The symbols move the items like this.
Z536: *>Z239, ^>Z777, $>Z678, @>Z967, +>Z965, %>Z41
Z13: *>Z525, ^>Z892, $>Z536, @>Z414, +>Z77, %>Z967
Z16: *>Z499, ^>Z685, $>Z695, @>Z815, +>Z967, %>Z834
Z269: *>Z578, ^>Z541, $>Z341, @>Z462, +>Z325, %>Z126
Z839: *>Z431, ^>Z387, $>Z22, @>Z322, +>Z541, %>Z764
Z387: *>Z671, ^>Z106, $>Z269, @>Z342, +>Z431, %>Z462
Z266: *>Z322, ^>Z325, $>Z818, @>Z22, +>Z586, %>Z46
Z965: *>Z414, ^>Z239, $>Z921, @>Z536, +>Z685, %>Z678
Z462: *>Z541, ^>Z839, $>Z126, @>Z586, +>Z269, %>Z135
Z862: *>Z213, ^>Z713, $>Z471, @>Z734, +>Z218, %>Z366
Z942: *>Z481, ^>Z218, $>Z525, @>Z267, +>Z132, %>Z892
Z777: *>Z425, ^>Z77, $>Z815, @>Z499, +>Z239, %>Z822
Z764: *>Z269, ^>Z462, $>Z968, @>Z171, +>Z22, %>Z142
Z834: *>Z240, ^>Z921, $>Z342, @>Z671, +>Z695, %>Z578
Z342: *>Z106, ^>Z726, $>Z462, @>Z578, +>Z387, %>Z586
Z126: *>Z266, ^>Z22, $>Z713, @>Z135, +>Z341, %>Z188
Z135: *>Z22, ^>Z764, $>Z188, @>Z818, +>Z126, %>Z481
Z469: *>Z471, ^>Z366, $>Z499, @>Z425, +>Z892, %>Z685
Z240: *>Z536, ^>Z967, $>Z106, @>Z921, +>Z822, %>Z726
Z499: *>Z77, ^>Z13, $>Z822, @>Z685, +>Z777, %>Z240
Z142: *>Z126, ^>Z135, $>Z734, @>Z213, +>Z968, %>Z132
Z815: *>Z685, ^>Z965, $>Z834, @>Z822, +>Z16, %>Z671
Z968: *>Z341, ^>Z126, $>Z862, @>Z142, +>Z46, %>Z734
Z431: *>Z834, ^>Z671, $>Z325, @>Z387, +>Z584, %>Z269
Z322: *>Z387, ^>Z342, $>Z764, @>Z325, +>Z839, %>Z171
Z930: *>Z862, ^>Z734, $>Z469, @>Z800, +>Z267, %>Z425
Z218: *>Z142, ^>Z213, $>Z800, @>Z862, +>Z481, %>Z471
Z77: *>Z348, ^>Z525, $>Z965, @>Z13, +>Z425, %>Z536
Z800: *>Z734, ^>Z132, $>Z425, @>Z471, +>Z930, %>Z77
Z414: *>Z892, ^>Z469, $>Z967, @>Z239, +>Z13, %>Z16
Z967: *>Z777, ^>Z499, $>Z41, @>Z16, +>Z536, %>Z695
Z586: *>Z839, ^>Z322, $>Z135, @>Z266, +>Z462, %>Z818
Z726: *>Z41, ^>Z695, $>Z839, @>Z584, +>Z106, %>Z322
Z685: *>Z13, ^>Z414, $>Z240, @>Z965, +>Z499, %>Z921
Z106: *>Z678, ^>Z41, $>Z541, @>Z726, +>Z671, %>Z839
Z46: *>Z171, ^>Z341, $>Z218, @>Z968, +>Z818, %>Z862
Z584: *>Z695, ^>Z834, $>Z322, @>Z431, +>Z726, %>Z325
Z541: *>Z584, ^>Z431, $>Z266, @>Z839, +>Z578, %>Z22
Z188: *>Z46, ^>Z968, $>Z267, @>Z481, +>Z713, %>Z930
Z822: *>Z965, ^>Z536, $>Z671, @>Z240, +>Z815, %>Z106
Z481: *>Z968, ^>Z142, $>Z930, @>Z218, +>Z188, %>Z800
Z425: *>Z366, ^>Z348, $>Z685, @>Z77, +>Z469, %>Z965
Z734: *>Z713, ^>Z188, $>Z366, @>Z132, +>Z862, %>Z348
Z818: *>Z764, ^>Z171, $>Z481, @>Z46, +>Z135, %>Z218
Z671: *>Z921, ^>Z678, $>Z578, @>Z106, +>Z834, %>Z541
Z471: *>Z132, ^>Z942, $>Z77, @>Z366, +>Z800, %>Z13
Z325: *>Z342, ^>Z578, $>Z171, @>Z269, +>Z322, %>Z341
Z132: *>Z188, ^>Z481, $>Z348, @>Z942, +>Z734, %>Z525
Z525: *>Z930, ^>Z800, $>Z239, @>Z892, +>Z348, %>Z777
Z41: *>Z815, ^>Z822, $>Z431, @>Z695, +>Z678, %>Z387
Z366: *>Z942, ^>Z267, $>Z13, @>Z348, +>Z471, %>Z414
Z713: *>Z818, ^>Z46, $>Z942, @>Z188, +>Z213, %>Z267
Z348: *>Z267, ^>Z930, $>Z414, @>Z525, +>Z366, %>Z239
Z213: *>Z135, ^>Z818, $>Z132, @>Z713, +>Z142, %>Z942
Z267: *>Z218, ^>Z862, $>Z892, @>Z930, +>Z942, %>Z469
Z892: *>Z800, ^>Z471, $>Z777, @>Z469, +>Z525, %>Z499
Z239: *>Z469, ^>Z425, $>Z16, @>Z777, +>Z414, %>Z815
Z341: *>Z586, ^>Z266, $>Z213, @>Z126, +>Z171, %>Z713
Z695: *>Z822, ^>Z240, $>Z387, @>Z834, +>Z41, %>Z342
Z678: *>Z16, ^>Z815, $>Z584, @>Z41, +>Z921, %>Z431
Z22: *>Z325, ^>Z269, $>Z46, @>Z764, +>Z266, %>Z968
Z578: *>Z726, ^>Z584, $>Z586, @>Z541, +>Z342, %>Z266
Z171: *>Z462, ^>Z586, $>Z142, @>Z341, +>Z764, %>Z213
Z921: *>Z967, ^>Z16, $>Z726, @>Z678, +>Z240, %>Z584

The rows follow the links: the fewer symbols apart two items are, the more alike their rows tend to be.

Each row is also shifted at random along 2 hidden directions that mean nothing.

Name the item of each row.
[-39, 20, 14, -14, -36, 18, -21, -7, -18, -10, 17, -13, 34, -32, 12, 36, -23, 47, 15, -35, -9, -16, 14, -51, -36, 1, 6, -31, 30, -17, -16, -32, 4, -4, 51, 48, -6, -17, -23, -42, 3, -17, 17, 17, -1, 29, 15, 9, 8, -44, 4] -> Z266
[43, -27, 35, -35, 10, -8, -20, -3, -6, -7, 34, 45, 40, 33, -38, -54, 20, -30, -47, -38, 22, -23, 39, -23, 9, -6, 93, 45, -10, 2, 24, -45, -19, 37, 20, 17, 80, 29, 22, 70, 8, -5, 25, -34, -21, 17, -54, 48, -13, -3, 33] -> Z695
[-133, -23, -15, 10, 41, -19, 21, 3, 21, 7, -14, 19, -33, 38, -13, -46, 30, -52, -24, 30, 12, 12, -12, 52, 40, -2, 4, 40, -31, 17, 20, 24, -10, 12, -55, -50, 24, 22, 29, 55, -2, 17, -18, -23, -5, -29, -20, -9, -7, 44, -4] -> Z239
[-9, 16, 19, -16, -35, 16, -22, -7, -15, -13, 17, -11, 36, -33, 9, 33, -24, 44, 11, -41, -9, -18, 12, -52, -36, 1, 4, -30, 29, -16, -17, -36, 3, 1, 53, 49, 0, -18, -19, -42, 1, -20, 15, 16, -4, 31, 16, 10, 11, -47, 1] -> Z586
[60, -20, -1, 2, 39, -16, 22, 0, 21, 3, -11, 19, -26, 30, -13, -45, 22, -47, -22, 22, 5, 5, -13, 43, 37, -1, -4, 37, -26, 12, 20, 19, -12, 17, -45, -46, 28, 15, 35, 47, -5, 12, -22, -17, -8, -26, -12, -13, 1, 38, -8] -> Z499
[49, 15, -38, 38, -12, -2, 12, 16, -2, 24, -25, -24, -37, 1, 13, 33, 3, 4, 32, 57, 4, 36, -12, 35, 3, 4, -31, -21, -8, 10, -10, 53, 17, -44, -27, -17, -78, -2, -31, -25, 7, 23, 2, 7, 32, -18, 3, -10, -22, 23, -3] -> Z942
[-296, 19, -41, 31, -17, 5, 6, 14, -5, 16, -20, -26, -23, -8, 15, 39, -2, 18, 32, 38, 0, 27, -7, 20, -7, 5, -28, -27, 1, 5, -15, 37, 17, -40, -14, -1, -65, -9, -33, -33, 5, 14, 4, 12, 26, -8, 9, -6, -16, 6, -1] -> Z481
[166, -4, -21, 25, 27, -12, 27, 6, 18, 11, -27, -3, -46, 16, 5, -13, 13, -30, 6, 48, -3, 23, -26, 55, 31, 1, -40, 13, -24, 13, 6, 45, 2, -8, -52, -51, -23, 5, 14, 12, -5, 18, -27, -2, 9, -33, 10, -29, -2, 42, -15] -> Z425
[-163, 24, 3, -8, -24, 17, -7, -9, -7, -15, 2, -29, 16, -46, 26, 44, -32, 53, 28, -30, -26, -16, -15, -37, -34, 2, -44, -44, 31, -20, -25, -21, 8, -3, 34, 33, -15, -30, -16, -64, -8, -21, -7, 32, -4, 19, 49, -22, 28, -42, -19] -> Z764
[27, 12, -39, 38, 2, -4, 19, 14, 5, 20, -31, -22, -48, 1, 18, 25, 3, -1, 30, 58, -1, 33, -22, 45, 11, 3, -48, -16, -14, 12, -8, 56, 14, -37, -38, -32, -69, -5, -19, -22, 2, 20, -14, 10, 28, -24, 12, -24, -13, 30, -13] -> Z930
[-93, -33, 11, -17, 33, -17, 0, 0, 9, 1, 11, 41, 6, 48, -36, -67, 34, -56, -48, -7, 24, -7, 18, 18, 31, -5, 66, 58, -27, 12, 30, -16, -20, 31, -23, -24, 70, 32, 34, 83, 5, 8, 7, -38, -19, -10, -51, 28, -14, 28, 20] -> Z16
[-8, 19, -29, 25, -49, 8, -25, 25, -34, 32, 4, -8, 13, 6, -8, 45, 7, 25, 25, 32, 30, 28, 47, -11, -25, 3, 60, -24, 7, 10, -8, 24, 20, -54, 27, 40, -77, 9, -64, -11, 28, 23, 59, -9, 42, 17, -52, 56, -57, -10, 45] -> Z213
[20, -11, 42, -37, 21, 4, 3, -26, 17, -33, 15, 10, 20, -16, 4, -27, -17, 1, -23, -56, -25, -40, -22, -27, 1, -3, -25, 10, 9, -17, 3, -51, -18, 51, 13, 0, 78, -11, 44, -1, -20, -30, -31, 8, -41, 10, 38, -28, 49, -22, -28] -> Z106
[62, 9, 28, -24, -38, 13, -34, -2, -28, -8, 30, 5, 53, -17, -8, 20, -13, 35, -3, -46, 8, -20, 37, -61, -36, 1, 56, -16, 25, -12, -8, -46, 2, 1, 63, 60, 12, -3, -23, -12, 12, -14, 37, 0, -3, 37, -20, 41, -9, -45, 26] -> Z269
[-108, 23, -33, 28, -31, 9, -4, 15, -18, 19, -11, -23, -9, -13, 13, 49, -8, 30, 33, 30, 5, 26, 7, 2, -20, 4, -10, -35, 7, 2, -15, 30, 20, -44, 6, 17, -71, -9, -44, -38, 11, 13, 19, 12, 30, 1, -1, 9, -21, -6, 8] -> Z713
[-8, -30, 2, -5, 31, -19, 6, 3, 9, 8, 5, 37, -7, 49, -34, -61, 34, -58, -39, 12, 24, 5, 18, 31, 33, -4, 56, 53, -30, 16, 28, 2, -15, 19, -33, -30, 46, 33, 28, 79, 7, 14, 6, -35, -9, -15, -52, 23, -21, 37, 21] -> Z965
[-65, 8, 27, -27, -23, 14, -21, -11, -13, -17, 24, -2, 41, -26, 2, 15, -21, 34, 0, -53, -10, -28, 12, -54, -30, 0, 14, -17, 26, -19, -10, -47, -2, 14, 50, 46, 28, -15, -5, -26, -3, -25, 11, 10, -14, 30, 14, 9, 18, -44, 4] -> Z325
[-46, 9, -43, 36, -33, -4, -16, 33, -30, 45, -4, 1, -5, 32, -21, 24, 25, -3, 18, 58, 45, 42, 46, 18, -6, 1, 75, -4, -14, 22, 1, 44, 18, -58, -1, 17, -80, 25, -59, 22, 35, 40, 60, -23, 46, 0, -75, 63, -73, 21, 53] -> Z734
[108, 11, 39, -30, -8, 15, -7, -22, 4, -35, 12, -18, 27, -50, 24, 21, -39, 42, 6, -61, -37, -37, -23, -51, -24, 1, -50, -29, 32, -26, -19, -48, -4, 31, 40, 28, 33, -32, 15, -57, -19, -36, -26, 32, -28, 23, 65, -35, 53, -48, -32] -> Z839
[170, 21, -19, 19, -62, 11, -36, 27, -44, 32, 14, -7, 28, 4, -13, 51, 4, 33, 24, 20, 35, 24, 59, -28, -36, 3, 78, -27, 13, 7, -11, 14, 21, -56, 46, 57, -79, 12, -72, -12, 34, 21, 71, -9, 43, 26, -61, 71, -62, -17, 55] -> Z968

Where do the symbols, taken in turn from left to right, take each start?
Answer with the item's name.
[-184, 13, -11, 3, -52, 12, -36, 18, -40, 19, 22, 1, 40, 3, -17, 33, 3, 30, 11, -5, 29, 7, 58, -39, -34, 2, 84, -19, 12, 2, -9, -10, 12, -35, 48, 60, -36, 9, -55, -2, 28, 11, 66, -13, 25, 31, -57, 69, -48, -28, 52]
@ ^ -> Z764
[176, -19, -3, 9, 30, -15, 15, 5, 12, 9, -11, 21, -24, 36, -17, -39, 25, -46, -21, 29, 14, 11, -1, 41, 35, -2, 16, 36, -26, 14, 21, 23, -10, 9, -39, -37, 16, 21, 22, 50, 2, 17, -7, -20, 0, -25, -28, 3, -12, 40, 3]
+ * + -> Z892
[6, 4, -37, 33, 15, -8, 24, 11, 12, 18, -31, -12, -49, 12, 9, 8, 10, -19, 18, 60, 4, 32, -21, 53, 20, 2, -40, -2, -20, 15, 2, 56, 10, -27, -49, -42, -51, 3, -6, -3, 0, 21, -15, 3, 21, -31, 6, -22, -12, 38, -12]
@ ^ -> Z930
[-48, -11, 36, -38, -16, 5, -33, -5, -18, -13, 39, 28, 56, 9, -26, -20, 1, 5, -30, -56, 15, -28, 44, -52, -18, -5, 85, 15, 12, -8, 7, -59, -12, 25, 50, 47, 59, 13, 1, 30, 10, -14, 37, -18, -19, 34, -40, 50, -9, -33, 32]
% ^ @ -> Z325
[83, -20, 16, -11, 48, -13, 23, -14, 29, -16, -8, 13, -22, 12, 0, -47, 7, -38, -25, -4, -11, -12, -32, 27, 33, -2, -33, 32, -16, 3, 15, -3, -17, 37, -37, -44, 54, 4, 51, 30, -19, -9, -42, -4, -25, -23, 22, -35, 29, 27, -27]
* ^ -> Z77
[105, -12, 36, -36, -35, 6, -48, 5, -34, 1, 49, 35, 74, 17, -39, -15, 8, 8, -31, -52, 34, -22, 71, -65, -24, -3, 129, 20, 13, -3, 12, -59, -10, 11, 69, 66, 43, 23, -18, 44, 23, -7, 66, -30, -6, 43, -74, 86, -36, -35, 61]
+ @ + -> Z342
[138, 31, -4, 11, -43, 17, -13, 1, -18, 2, -1, -33, 10, -41, 25, 64, -28, 56, 40, -3, -12, 3, 0, -32, -36, 4, -31, -52, 30, -12, -25, 3, 17, -29, 38, 38, -60, -26, -41, -68, 2, -9, 11, 27, 19, 17, 29, -6, 3, -33, -5]
^ * $ -> Z341
[35, 30, -13, 16, -37, 15, -6, 6, -16, 5, -8, -33, 3, -36, 26, 62, -23, 51, 40, 9, -10, 10, -3, -20, -32, 4, -35, -50, 23, -8, -26, 13, 18, -33, 27, 30, -67, -24, -40, -65, 3, -3, 9, 27, 21, 13, 27, -7, -1, -25, -7]
$ + -> Z481
[101, -16, 28, -19, 48, -9, 24, -24, 34, -28, -6, 9, -16, -4, 7, -44, -7, -26, -23, -22, -28, -23, -43, 13, 28, -2, -55, 23, -8, -7, 9, -17, -20, 51, -27, -41, 68, -6, 59, 10, -28, -20, -55, 8, -36, -17, 46, -53, 50, 12, -42]
% $ $ -> Z266
[257, -14, -8, 16, 27, -15, 18, 6, 15, 12, -18, 10, -34, 27, -7, -27, 20, -39, -7, 38, 8, 19, -12, 45, 34, -1, -9, 25, -24, 16, 13, 33, -3, 0, -43, -44, -8, 14, 16, 33, 1, 17, -14, -14, 4, -28, -12, -10, -8, 41, -4]
^ * ^ ^ -> Z218
[-143, 16, -43, 34, -18, 2, 4, 18, -11, 23, -19, -21, -26, -1, 10, 35, 3, 13, 30, 48, 8, 34, 2, 24, -5, 3, -14, -23, -4, 8, -11, 46, 19, -44, -16, -4, -74, -3, -36, -24, 10, 20, 14, 4, 33, -10, -7, 2, -27, 12, 7]
* $ % -> Z525
[68, -19, 41, -38, 13, 0, -10, -16, 6, -21, 24, 24, 31, 3, -15, -37, -2, -12, -33, -49, -3, -33, 9, -28, 4, -3, 29, 25, 3, -8, 13, -50, -19, 45, 21, 11, 77, 7, 33, 28, -6, -20, -4, -9, -33, 12, -2, 7, 21, -16, 2]
^ @ -> Z41
[-71, 23, -34, 29, -28, 7, -1, 15, -14, 19, -15, -27, -14, -14, 15, 49, -6, 29, 36, 33, 2, 26, 4, 8, -17, 2, -16, -35, 5, 4, -17, 34, 20, -45, 1, 11, -76, -10, -44, -41, 10, 12, 15, 12, 31, -1, 4, 3, -21, -3, 7]
$ ^ % -> Z366
